Known rows, with every step that occurs:
komus/gadev/bezeta/keri/tumin/lavo/razav: [ -25  306 -101  205   36  -66  -28   54  -82 -248  -87  -34  -11   54
   28  -97  -86  -78 -151  194   -5    7 -181  -72  -53  -71   40  -54
  -91   80   11   56  106   29  -93 -105  -26   37   -5  -53  175  -50
 -180  -55   14  200   48   39   22 -142   37  -18  -59  -82 -115   51
 -116]
bezeta/mibos/tumin/lavo/timi/razav/komus/gadev: [  36   93 -150  295    7  -49  -27   -1   11   27  130 -242   43   25
   61  170  -62   41   77   91  -32  -47 -175 -126  -54  -37 -402   27
   91  -82  -19  230 -100   51  -66  180   26  -46  104   11   56  -92
    9   41  123  226   37 -182   22   89  -12   64  -51   25    6  -43
   -1]
gadev/razav/komus/noki/bezeta/zase/keri/tumin: [   6  -92 -123 -201  -86   17   80   35  164  160 -317  115 -124   58
   -3 -194  100   74 -216  -40  -65   43  280  180  -82   79  337  125
  -93  -19 -111  -10    6  -14  261   -6  -49  148  -40  -78   79  -28
   73   27  -83  193   28   75  -50   73  136  -80    7  106  -22   44
 -114]
razav/timi/gadev/bezeta/keri/tumin/lavo/zase/mima: [  78  -17  -44   22   10  -41  -36   83 -247 -168  130   -7   61   -7
  -60  -22  -18  126 -105  193  -82  -24   57  -87  427 -178  -76  -18
   73    1   90  -96 -100    5   57  -78  -42  145   -8   43  -31   82
 -195    3  -47 -154  180  168    4 -152   32  -21  -93  145  -21  191
  222]
gadev/razav/komus/noki: [  65   -4  -81  -77   -7  -32    0   44  179  254 -259  -91  -72    8
  137  132  -65   99   91  -48 -244   76 -116   72 -217  269 -221  113
  -11  -54  -81   27 -214   27   20  126  -28   57    4   57  152  -96
 -101   94    6   50   -3  -99  -20   79   30  -92  -87   13   40   13
 -145]
timi/gadev/razav/komus/noki/bezeta/keri/tumin/lavo: [  52  133  -68    8  -78   25  -58   38  135   69 -101 -152  -35   79
  118 -210  -18  117  -75  143   87   71   49   40    7  -27  -19   38
 -132   11  133   40   26  114  113 -164   -5  -46  -84   70   61  -85
  -52  -24   14  287   47   -8  -23   13   42   20 -104  -19  -74  153
  -74]
mibos/keri/bezeta/lavo/mima/timi/razav/komus: [  17 -178 -205  139   29  -45  -82  -56  -65   13   56  -16    8  -58
   69  199  -76   51  105 -203 -114  -87  188  141    2   17  -78  -87
  202   27  -19   65 -468  -14 -140  108   33    7  132  -28 -214  -70
   57   44    2  151 -165 -130   34  -79  141  -25   83   97   37  -28
 -108]
mibos/zuda/razav/komus/gadev: [  26  131  -51   75   31   11  -28  -22  108  374 -204  -55   30   -7
  -43  145 -201   84  247 -257    7  107  -35   22 -245   51 -331   78
 -104  -82 -188  151  118  -51 -117  214  -25  -15   -2   67   55  -52
    4   40   -5  -63   83 -122  -40   78    9   47   -6   55   81  -69
  -47]
keri/mibos/noki/bezeta/zase/tumin/lavo/timi/gadev/razav: [ -69   85  112 -131  -54   98    9  -32  -44 -240  438 -255  -58   23
   60  -73  193  119 -156   73  228  -20 -274  -87  158  -40   63  -44
   88  -97  194  -49  296   75   65  -43   -4  -39  159   12  206   27
  154   46   54  137   83 -110   -3   33 -118    2  -76 -152   -3   -7
   13]
komus/razav/timi/gadev/bezeta/lavo/mima/keri/tumin: [ -52 -107  -29   99  -40   83   42   35  -93 -155  140   13  -30   -4
  -45  -62   37  108  -38   10  129 -113   45  139  117   81  376    5
   63   67   48 -127   -1   -6  137  -72   -8  -47   29   -5   53  -32
   76  -51   40  194 -100  -74   15 -221  135   80   82  -44  -74   -3
  168]
gadev/razav/komus/noki/timi: [ -42  -13 -142 -104   81   22   47   66  200  383  -81  -18 -204   23
  106  169  -61 -116  139 -169 -103   76  -90   85 -257  258  -77   98
  -80  -40  -31   53 -134   26  125  222  -72   66   58  199   85  -36
   43   50   77 -211   -3 -222  -24  -14   95   -2    2   27   56   29
  -76]
mima/timi/razav/komus/noki/bezeta/keri: [ -43 -167  -43  -41   76  -69   60  -17  247  346 -455   88  -11   67
   92   95  -47  143   93  -90  -23  -15   48   79 -340  159 -156   10
 -108   23   56   38 -317  -25   40  -98  -31   98  -74   68   70 -166
  143  -39   41   30  -74   76   38  161   25  -28   83  -25   50   42
 -341]
noki/razav/timi/gadev/bezeta/keri: [-105  -98  172   19  181   14  -88  -96   73  -93   72  -22   19   40
  -12   56   65  257  -20   94  134   16 -157   45  -32  342 -195  -84
   14    0  134 -117  -83 -147    1  -65  -35  -63  -40   84  180 -111
   75   14  -27  151   79  114   26  -49  -65   51  103  -66  -48  -19
 -202]
mibos/zuda/bezeta/zase/keri/tumin/lavo/razav/komus: [ 159   94 -129  192  -49 -137  -72  -54  139  -18 -234   24  -27  -30
   13 -134 -242   27 -102 -185  -49   60  207   47   35   18   58   59
   -6   67 -168  172   23   -8 -141  139   44  -14  -92  -75 -220   13
  -86    8  -36   79   50  115  -44   19  150  -97    6  140   16   10
   66]
lavo/timi/razav/komus: [ -62  -62 -142   90   78  -57 -135  -51   60  -10   92  -85  -54  -55
  162  200 -142  193  133 -260  -94  -32    6   90  -95  219 -280  -65
  173  -16  -63  153 -203  -58 -265   87   66 -138   89  -64 -171  -67
  -48   87   33  316  -19    7   47  -12  155  -17   46  196   71   -7
 -210]
mibos/tumin/bezeta/lavo/timi/razav/komus/noki: [ 140 -114 -141  179  -79  -54   -8   41  205  202  -98  -36   75   23
  134  -16 -118  -53  149  -97 -126  -11  -45   33 -113  118 -305   69
   71   50  -33  105 -131  125  -85  140   98  -23    1  127   28  -82
  -63   41   82   85  -56  -51  -18   91   52   11  -46   77   40   88
  -92]
bezeta/keri/tumin/lavo/razav: [  -1  336  -60  143    2  -86  -91   18  -38 -367  -80   61    3   59
   49 -185 -102 -135 -115   97   82   27 -100  -37   -2  -46  122  -67
  -87   93  -14  128   38  -21 -202 -185   -2  -36  -90 -224   22  -31
 -236  -86    5  225  -15  134   26  -76  -13  -70   25   77 -102   58
 -198]
razav/timi/gadev/bezeta: [-100  -21   90  -33  120   52  -54  -61 -102  130  252   10  -60   10
   69  129  -40  345   36   -6  -31  -21 -188  102  -19  214 -283  -59
  140   32   49 -123   29 -119  -36   51  -35 -116  -10   70   67   22
 -125  166  -55  189   48  -42   28 -152   26   90  -43   -5   14   25
  111]
keri/tumin/bezeta/lavo: [  32   73  162  -38 -140   17   61   33   -5  210 -162  212   17    3
   73 -351   27 -194   -2  100  114   59  139  -23   77  -18  197   23
 -132  166    0  -18  149   50    3 -282   11 -250 -184 -141  -56   54
  -92 -118  -78  110  -21  103  -28   -8  -88  -12   -1  147  -77  164
  -40]
bezeta/mibos/zuda/lavo/zase/mima/timi: [  75  -50   23   22  -23  -95  157  127 -230   47  -43  309   75  -77
  -84  264 -133 -147  122 -132   56  -86   43 -133  191 -224    3   44
   14  -36  -47  -31 -426  -59   94   59  -64  202  -46  -10 -273  137
 -100  -40    2 -663  -56   28   40    8 -112 -198  -25   20  135  -14
  238]
keri/tumin/bezeta/lavo/timi/razav: [-101  -14  -57  107  -54   10  -10    8  -15 -210  111  113  -13  -31
  109 -141   25  -63   32 -138  187  -97   31   35  144   47   59 -118
  105  116  103  -13   56   40 -205 -197   78  -97   27  -51  -73  -17
  -43  -50   62  307  -78  106   41  -96   49   26   27   46  -34   90
 -204]
mima/timi/gadev/bezeta/lavo/razav: [ -96   19   83  158  145  -34  -38   57 -170 -290   48   69   33  -18
   64    8  -41  -42  -75   53   56  -80 -340  -98   -7   28   69 -132
  159  126   19  -93 -105  -50 -122  -96  -17    2   39  -56 -139   -2
 -116   24   76   88  -68   24   42  -85    6  -81   20 -206   38   -8
  -65]
mibos/keri/bezeta/zase/mima/lavo/razav: [  73   -3  -63   65  -22  -61  103   -3 -247 -146  -74  252   34  -18
  -99   67  -30 -165  -95 -123 -157  -56   23 -102  176  -32  312 -110
   44  -35  -60   44 -161  -66 -172  -11   -9  127   86 -148 -309   51
  -75  -38 -138 -264  -54   48   14  103   89 -177   44  -25  -12  -38
 -124]
lavo/tumin/bezeta/keri/mibos/komus/noki/timi/gadev/razav: [-118   54   75 -154  155  141  -23   -3  104  -75  339 -205 -222    3
    0 -112  117  -39  -27  -62   82   66 -144  -35   98  147  -72  -38
  -48 -132  151  -49  112   96  128  126    4   22   75  143  296  -97
  267   22   76  136  -12 -105  -26  -35  -88   75  -38 -190  -20  -52
  -58]
razav/komus/gadev/bezeta/keri/tumin/lavo/zase: [  30  193 -176  121   60  -88  -80   94 -166    0 -259  -95  -32   27
   68   63  -88   12  -93  232 -188   32  176  -68   36 -170  -42   27
  -42   -3    1   76  -49  118  103  -47  -60  134   51   68  132  -15
 -124  -83    6   46  136   44  -12 -259   36   41 -106  -34  -99  134
  145]
zuda/razav/timi/gadev/bezeta/zase/mima/lavo/tumin/keri: [  38 -191  155 -103   72  -29  128  -40   36 -245  179   28  138  -79
 -373  -82  -95   41   68 -118   -3  -22  -30 -253  315   18   52   -8
   16   -1   56 -110  -28  -55   -9   -8  110  -15   12  213 -210   37
  -97   80  -71  -16   70  177  -46  145   28  -37   -3  113   19    2
   45]
komus/razav/timi/gadev/bezeta/keri/mibos/zase: [  23   27  104 -131  -49  106 -172 -155    1  103  312 -167   19  -23
  -29  129  131   66    8   51   48   68    6  266   94  -67 -246  -37
    8 -143   18   13  147  -95   64  -27  -11   80  -68 -113  316  -24
  124 -117  -61   99   60   68  -21 -106 -148  101   25  -23   -2 -164
  -37]
zuda/zase/keri/bezeta/lavo: [   5  -28   50 -228 -115   39  -29   24   90   99 -227  241   51   63
  -58 -285   68 -241 -230  123   10   20  363   51 -138   79  478   10
  -80  113  -26 -224   77   -7  -12 -217  -60   48 -198  -54 -184   31
  -40  -11 -132    2  -37  126   -8   51  -50  -72   90 -113  -70    0
  -55]
bezeta/zase/keri/tumin/lavo/timi/gadev: [ -82   57   92  105 -108   39  -79  -26  -50 -283  193  -62   73   75
  -57 -215  -62   25  -99   -7  137  -68   60  -55   46   -7  192   -2
  104   39   73  -53  247   30 -174 -239   24 -139 -108  -94  -52   59
  -26   38   75  244   13  -51   50   95   70  103   46   52   83   71
  118]
zuda/lavo/timi/gadev/bezeta/mibos/zase: [  30  129  147   22   31   37   19  -12  -56  284   64  -89   32  -66
   58  249  125  -21   55   65   93  -23  -98    9  116  -62 -169   26
  100  -24   27   -6  148  -30   26   40  -11  226  -93    5  -53  111
 -134 -105  -55 -240   21  -41   34  -84 -123  100  -53 -202   40 -138
   29]
mibos/zuda/mima/keri/bezeta/zase/tumin: [ -10 -137  135 -244 -245  -60  134  -34   48  362 -280   79   50  118
  -85 -298   16   57 -116 -152  108   21  212  -11 -253  -95  228  158
 -210   32 -137  -60   91  -64  -57  -28  -79    6  -71  -55  108  145
   43   73 -148 -526   41  113  -54   91  -64   45   20  -67  -65  -64
   24]
lavo/timi/gadev/razav: [-190   82   94  -76   97   89  -27   18  -81 -194  354 -115 -131  -19
   51   96   -4  193    3 -101  128  -24 -303  -62  200  348  -22  -87
  194  -88  153 -126   48  -42 -149  -48  -17  -11   63  -24   58  -32
  -14   76   40  286   35  -93   60  -15  -14  -34  -27  -76   33  -12
 -165]
komus/noki/razav/timi/gadev/bezeta/zase/keri/mibos/zuda: [  80  -97   39    3   -4   76 -150 -128   73 -213   66  143   59    4
  -81   52  161  -86   32  -29   35   60   78  252  -36  -16 -125  -24
  -71 -100  -80  -37  265  -64  135  240   37  -95   28  112  314   15
   54  104   31 -313  -56   -6  -75  -66  -85   22   38  -64   42 -176
  197]
gadev/bezeta/lavo/tumin: [ -81  -26  140 -147  173   18   90   84  -70  -41   17  103   -2  -45
  -41 -156   75 -128  -38  252  -80  -53 -126 -105  153   14  184  -45
  -21  116  -24 -160    5   14   67  -64    9 -219  -40  -15 -240   40
 -124    1    1  -74  -34  171   -8 -174  -44 -166  -14 -169 -134   -6
 -116]
lavo/razav/timi/gadev: [-136  124   21  140   78   12 -180 -110  -67 -344  325   21  -35   38
   12  -31 -135  188   50 -165  125  -39 -274  -25  -85  190 -160 -118
  217   22  -10   66   34 -165 -327   56  -21  -50   -7 -166  -68  -30
  -93  134   35  304    3   -4   48    9    1   86  103   80   69  -28
   -8]
noki/komus/razav/timi/gadev/bezeta/lavo/tumin/keri: [ -49 -141  104  -67   -7   20   55   -1  238 -383  317    7   49  -30
 -229 -147    0 -137  135  117  -51   41 -200 -220  100  186   49  -36
  -53   22  122 -128  111   29   -2  -97   82 -143  -22  280  -95  -16
  -77   -1   -1  218   -7  122  -65  -13  -10   27   15    6 -122   25
   34]
noki/razav/timi/gadev/bezeta/zase: [ -76 -156  214   -4   51  -15    0 -104  -50  -35  174   -6  -14   42
   45   14  181  214   -6  -45  165   -1 -136  -64  143  197  -61  -17
  167  -54   11  -21  105 -128   48 -108 -104  -14   52   -5   63   33
    8   21  -58   77  136  117  -38  -61  -43   69  -20  -62   37  -59
   -2]
bezeta/zase/mima/keri/tumin/lavo/timi: [  49  -17  -15  144 -164  -35   79   67 -152  -19   99    7   88   48
  -60  -83  -89  -75   -9    8   43 -125   94  -94  204  -79  355   63
   -2   63   72  -30  112   62  -40 -251   10 -147  -97  -40 -163   96
 -102  -79   18 -203   65  -44   67  -37  106  -33   16  109   26  111
   58]
zuda/bezeta/mibos/noki/razav/komus/gadev: [  44  133  -45  243    9  -27   72  -52  153  257 -255 -169  -44  -11
   47  207    6  129  145   89   22   77  -99  -53 -180  100 -199   97
  -21 -101  -94  153   21    9   58  245  -64   40   76   62   39 -105
  259  -70   11  -13   58 -173  -36  127  -51   42   -9 -182  -40 -109
   41]
timi/gadev/bezeta/keri/tumin: [-154   93    7  -48   14   41  -31   -5   10   92 -124   56  -48   56
   41 -116   16  217 -125  173   14   16   64  291  -81   36   84  -26
 -119   46   27  -57  -58  -64   33 -114   -4  -70 -102  -93   76  -37
   21   16 -106  267  -11   97   -3 -113   -2  107   35   26  -99   70
 -170]
keri/bezeta/lavo/razav/komus: [  12   73 -119  105   30  -92 -163   -2  -10  -35  -95   13  -34  -40
  169  -10  -88  -61  -82  -68 -168   38   -5  -23 -217  131   84  -79
   91   57 -139  134 -127  -29 -220   70   12  -89   28 -137 -280  -58
 -148   49  -81  170   28   11   -9  -39  103 -115   45   57    0    8
 -211]
komus/noki/bezeta/lavo/zase/keri/mibos/zuda/razav: [ 126  135  -19 -212   40   57  -88    4  150  -65 -454  334  116  -52
  -27  -12  146 -259  117 -287  183  124  221  144  -31 -197  141  -20
 -187    3  -98  -38  434   16   93   24   20  177  -76  101   70    7
  -91  -82   40 -369  -66  100  -83   23 -153  -91   58 -112   35  -64
   46]
razav/timi/gadev/bezeta/mibos/zase/keri: [ 101  -79  174  -87   75   35  -53 -114  -35  122   -6  -48   41   14
 -145   75  112  127 -146  144    3   -6   98  115   87   88 -221   59
   87   20  -37 -120  -16 -169  100   82  -29  179 -158  -77  235   53
  -78   23  -31  -42   -1   23   33   17  -62   26   96   43   38 -107
  115]
mibos/keri/tumin/bezeta/lavo/zase/mima: [ 131   -2  -61  -17  -66  -23   86  106 -205   62 -107  213   70  -53
  -79  -65   59 -182   43   90 -140   39  225  -83  539 -222  159   22
  -27   56   12  -40  -26   62   37  -94  -29  105  -29  -86 -173  145
 -103 -135 -109 -378   53  129  -29  -73  -11  -75  -13  183  -55  174
  117]
zuda/tumin/lavo/timi: [  -6  201  -34  -14  -69    7    1   16  -45  -24  116   38   46   83
   11   10 -201 -158  104  -52  145  -40  -10 -106 -205   50  132   64
  -67   92   92   16  187   67 -260 -109   35 -173 -151  -37 -267  100
 -181   -1   67  -81   51 -103   84   -3  -50   40  -35  130  -11   75
   -8]
zase/mima/timi/gadev/bezeta/mibos/keri: [  60  -23   27   95   60  -15  106  -89 -144   90   60   32  114  -52
  -62  365  159  126   87  100  -62  -53  -78  112  320  -65 -142    1
   39   45  145  -76 -315  -79   73   83  -51    4  -18   -7  -99   61
   26   36  -67 -355 -118 -222   35   42 -102   18   73  -97   -1  -56
  118]
zase/keri/tumin/bezeta/lavo/razav: [  18  127   52   80  -12  -50  -11   33  -16 -291 -161  212    2   -9
   -6 -331  -30 -256 -177   13   71   30   21 -109   23   64  282  -51
  -35  188  -68   -7  154   -7 -145 -155   24  -42 -101 -199   11    4
 -133  -81  -16  185  -44  151    7   19   21 -117   85   90  -52   75
 -111]
lavo/mima/timi/razav/komus/noki/bezeta/mibos: [   9   -4  -21   -1   86 -131  187    6   62  104 -506   51  -28  -74
  243  327  227  -11  120   42    7  -50  -47  -74 -184   -1  -74   19
   72   20    1  120 -176   35  101   29  -58  165   55   -7   37  -81
 -100  -36   85 -140 -152 -122   31  156  -36    6  -41  -24   63  -18
   28]
zase/mima/timi/gadev/bezeta/lavo/razav: [ -44  -62   90  135  114  -35   10   99 -213 -276  107   61   72  -45
   16    5  -25  -32  -87   85   12  -81 -344 -144  156  -36   51 -118
  162  106   16 -136 -137  -49  -96  -87  -14   36   43  -43 -197   39
 -139   33   50  -58  -21   60   36  -36   38 -129  -17 -135   66   23
  -21]
lavo/mima/keri/mibos: [ -59   77   89 -101   22   44  -84  -52 -139  -78 -114   53  -45  -25
   49  141  127  -77   92   94 -175   -9  168  120 -148  -56  272  -36
  -80  -44 -130   51  186  -15   16 -108   24 -228  -25 -293  221  -16
   76  -76   30  -31 -231 -147   60   17  -97   -4  121  114   15 -179
  133]
lavo/tumin/bezeta/zase/keri/mibos/zuda/mima/timi: [  22 -184  159 -184  -25  -19  109  -26  -55   60  -43  169   87  -24
 -180 -108 -196 -158  119 -357   85  -32  267   37    8 -169  169  111
  -79    0 -171 -106  -13  -56   37   -6    9   14 -142   25   31  101
   85   17  -33 -422  -80  107   21  162  -39 -109    0   36   52  -78
  223]

Rows:
[  -8 -220   79  -32  -30  -47   57  -22   13  229  113 -192 -107  -84
   40   65 -137  436  -22 -243    9    0  -26  -56  267  203  -94   59
  224 -101   -5  -34 -327  -60   -2   61  -48   79   12  -16 -287  -19
  179   90  -54  146  129    5  -12  187   80 -116  -89   43  160    3
   52]
zuda/bezeta/zase/mima/timi/gadev/razav/komus
[  69   47   25  -35  -90  -30  162   65  110  188  -94    7   89  100
   11  -89  -13 -197   63  -15   28  -33  -89 -242 -216 -101   66  107
  -98   38   96   12  322  140  -20 -106  -12  -97  -51   89   34   88
  -81  -22   87 -254   92  -95   40   59    9   93  -68    9   22  111
   51]
mibos/komus/noki/bezeta/zase/tumin/lavo/timi
[ 115  -32   96 -199   96   76    1  -20    9  -14  150   66   43  -19
 -199   -1   99 -264  122   49 -311   64  112  -52  117 -298   21    5
 -159 -212  -95  135   24   13  130   41  129 -193   10 -140  -94   61
   92  -10  -64   28  -88   69  -36  103 -130   36  -19  206   -5 -137
   54]
bezeta/zase/mima/lavo/tumin/keri/mibos/komus
[  34  -17   32 -345 -121   31   16  -27  179  380 -230 -194  -26   21
   12  -79  152   71 -104  170  -23  134   43  105 -272 -179 -161   98
 -224  -74  -66   47  127    3  180  138  -26   96   13  -87  299    3
  163  -22  -53 -261   92   39  -58  104 -121   41  -36    8  -35  -81
 -127]
gadev/razav/komus/noki/bezeta/keri/mibos/zase/tumin
[ -87  -21   26 -104  207  139  -16   83   28  -85  182  -34  -48  -20
  -18 -147  181 -269    4  208 -127  -35 -136    4  -26 -202  142  -50
  -56   17    7 -106  156  130  212  133   45 -164   61  143 -145   13
  107   48  117 -123 -101  -44  -43 -183  -39   46  -28 -330  -73  -73
   87]
keri/mibos/komus/noki/timi/gadev/bezeta/lavo/tumin
[  15 -136 -180   55  -13  -51  -77  -39  106  -41   13  -59  -46   -6
  109  -39  -34  135  -62 -216   10  -39  248   45    9   49    1  -14
  107   17  -25  141  -18   14  -47  -41   51  -59   59  -17 -174  -36
    9   27   28  358   38   76   16   21  242  -27   25  190   46   59
 -108]
noki/bezeta/zase/keri/tumin/lavo/timi/razav/komus
[  -2   -2   77 -199 -107   18  -18  -55   44  402 -131 -267   44   18
  -67  -26   66  107 -125  290 -120  104   42  110 -347 -271 -287   96
 -217  -51 -136   48  120  -33  109  167  -18  -28   14 -112  340   42
  180   14  -68 -236  127   -9  -43   34 -117  134  -26   35  -29 -113
   12]
razav/komus/gadev/bezeta/keri/mibos/zase/tumin
[ 100  -24   66   48  -97   -5  226   64 -271  177  -55  114   78 -104
  -68  135  -66 -159   37   14    0  -97  120  -82  229  -84  205    1
   27   -8   36  -23   31   32   -6  -32   74  -10  -39   -7 -263  110
  -96 -124  -76 -423   40  -47   65   95   75  -30  -42  144   36  104
  107]
keri/tumin/bezeta/mibos/zase/mima/lavo/timi
[  26 -279  -36  122   72  -57  114  172 -307   69  -10   13   59  -54
  -65  270  -84   18   89   65  -56  -58  -32 -216  190 -136  -48   17
  129  -66  -28 -120 -388   -3  237   43 -108  150  159  154 -180   29
   76  -48   49 -434  106  -40   15  -74   94 -150  -88  -92   99   49
  209]
noki/razav/komus/gadev/bezeta/lavo/zase/mima/timi
[ -88   66  -82  186  -34   39  -71   33  117   36   18  -76  -99   26
  119 -203  -90 -110   39 -126   95   53  -47   10 -211   20   28    4
    8   91   -3   92  149  110  -81   90    3  -30   26  120  -70  -14
   81   36   97   38  -34 -169  -48   30  144  196   17  -50   84  108
  111]
keri/tumin/bezeta/lavo/razav/komus/noki/timi/gadev
[ -21  -80  -59  -20    1 -109   17   41  163  -90 -212 -132   68  -17
 -148  -17  -23   -3  -24  188 -189   79  -15 -237 -123  -94 -266   52
  -97   64   41   -4  -94   70  -10   60   54   48  157  178  257   12
  -36   84   44   94   63   70  -62   -2  -14  121  -34   77  -60   44
   32]
timi/razav/komus/gadev/bezeta/lavo/zase/tumin/keri
[  12  174  -41  -55   35   52   69    1  100  315 -243  -24  -31  105
 -102   49   77 -129  -58  118  -99   47  167  -36 -318  -36   -4  117
 -135 -118  -83   17  127   10   74  134 -112  225  -69   -7  165  -32
  133    8  -69    9    3 -133    7   85 -108  201   -8 -191  -40 -156
  111]
zuda/zase/keri/bezeta/mibos/komus/gadev
[   2 -207  -19  -28  -87   -3   63   -6  -15  -75  144   37   33  -96
 -169  -56  -25   15  105  -63   74  -86  124   31  435 -328  -54  -63
   80    3   39  -95 -245   -6   -2  -88   79  140  -14  -35 -244   31
  140  -79   53  -22 -145  205   -3   34  -38  -90  -35  -53   32  -92
  -10]
zuda/bezeta/lavo/tumin/keri/mibos/zase/mima/timi/razav
[ 109 -172 -103   88 -165 -126  189  111 -131  185 -120   73   57   28
    4   -5 -148   -4   16 -100  -12  -72   39 -104   52 -263  136  101
   27   12  -75   57 -279   27  133  -82  -82  136   -9  -15 -249   58
  -50  -21  -12 -326   58    3    0  112  157 -136 -115  111  153  127
  112]
keri/tumin/lavo/razav/komus/noki/bezeta/zase/mima/timi
[  82 -152  -74  142   89   17 -121  -75   49   82  147 -200  -87  -60
  134  100   17  -35  116 -122  -49  -16  151  145  -35   11 -147  -24
   61   28  -58  190 -115   72   26  185  103 -142  178   58  107  -53
  229  -45  107   89 -170 -152   -8  -79   82   59  121  152   48  -41
   65]
tumin/bezeta/lavo/mima/keri/mibos/noki/timi/razav/komus
[ -96   33   71  -26  122   35 -196 -137 -100 -435  108   38   23  -57
   32   89  104   45 -178  121 -104  -44  -74  159 -224  -13   71 -201
   -6  -40   31   -6   -5  -96   -1  -16   71 -152   41 -114   99 -117
  127   68  -11  216  -48   21   42   62 -121  -11  104  -53   -8 -110
   -9]
mima/lavo/razav/timi/gadev/bezeta/keri/mibos
[  76   17  183 -226 -339   32  137  -67  271  -79  147    5    2   52
   29 -127  120 -104   43   57   95  171  -88   50 -254  111  -52   56
 -309 -126  -17   48  227   44   46 -176  -26 -126  -44   26  375  -20
  227 -206  -85   54  -39   68  -93  162 -193  -13    7   66 -136   27
   93]
zase/tumin/bezeta/keri/mibos/noki/komus/razav
[ -87  -79 -297   26   89   45  -55  106  -34  -88 -148   61 -137    6
  -38  -74   43  -50 -228   63 -103  -28  304  170  -43 -118  204    0
  -12   42  -72  -48  -96   37  252  136  -21  207  145   99   44  -13
  132   21   66  159   -6   16  -30 -225  207   35   50  -40  -69   54
   99]
noki/timi/razav/komus/gadev/bezeta/lavo/zase/keri/tumin
[  65   25  -82   90  -40  -12  -62   49  129   23  -21 -255    0    7
  127   90 -123   87   77  -41 -148   15 -180  -45 -137  211 -217   76
   93  -31   54  -12  -64  125  -74   66   17   -3   21  177   92  -87
 -113  113  102   96   35 -206   14   80   90  -15 -119  -70   84   69
   -5]
tumin/lavo/timi/gadev/razav/komus/noki
[-112   46 -146  188   16    1  -18   17  -27 -221  119  -92    2   28
   45   24  -15   78  -39   40   82 -124  -73   43   48   -6 -130 -100
   44   43  169  -43    5   59 -119 -148   43    9   79  110  172  -80
  -24   -9  109  325   -4   19   69 -160   86   71  -42 -104  -69   54
 -185]
komus/gadev/bezeta/keri/tumin/lavo/timi/razav
[ -38  -25   39 -181  -15  166  -31    5 -126 -193  438 -209  -36  -46
 -162  111   -7   45    4  -19   90    7  -93  -41  253    5   38  -32
   65 -174  161  -95   70   25  -43   79  111  125   88   44 -129   57
   91   49    6   30   47  -87   16  114  -64   43 -101   10   46  -89
  -19]
zuda/tumin/keri/mibos/zase/mima/lavo/timi/gadev/razav
[ -33  105   28  167  -24   57 -153 -162  -70 -275  388  -51  -13   61
   59   40  137  193   22   11  301  -10 -149   64  -29  143 -128  -96
  187  -66   74   41   11 -118  -81  140  -50  -29   74   -9   24  -54
   48   71  -46  115    2 -115  -14  -71 -109  114   85 -128  -44  -65
   46]
keri/bezeta/mibos/noki/razav/timi/gadev
[  30  231  -90 -240  -33   60   53   14  184  189  -73  215  -54   22
   21   58   88 -157   94   25  -46  110   80   18 -250 -270   86   22
 -243  -35  -18  127  323   77  185  100   36   50   65   23   98   88
  113  -72  -84 -120  -75   -1  -38   14 -153    2   18   15  -85  -21
   55]
zuda/lavo/zase/tumin/keri/mibos/noki/bezeta
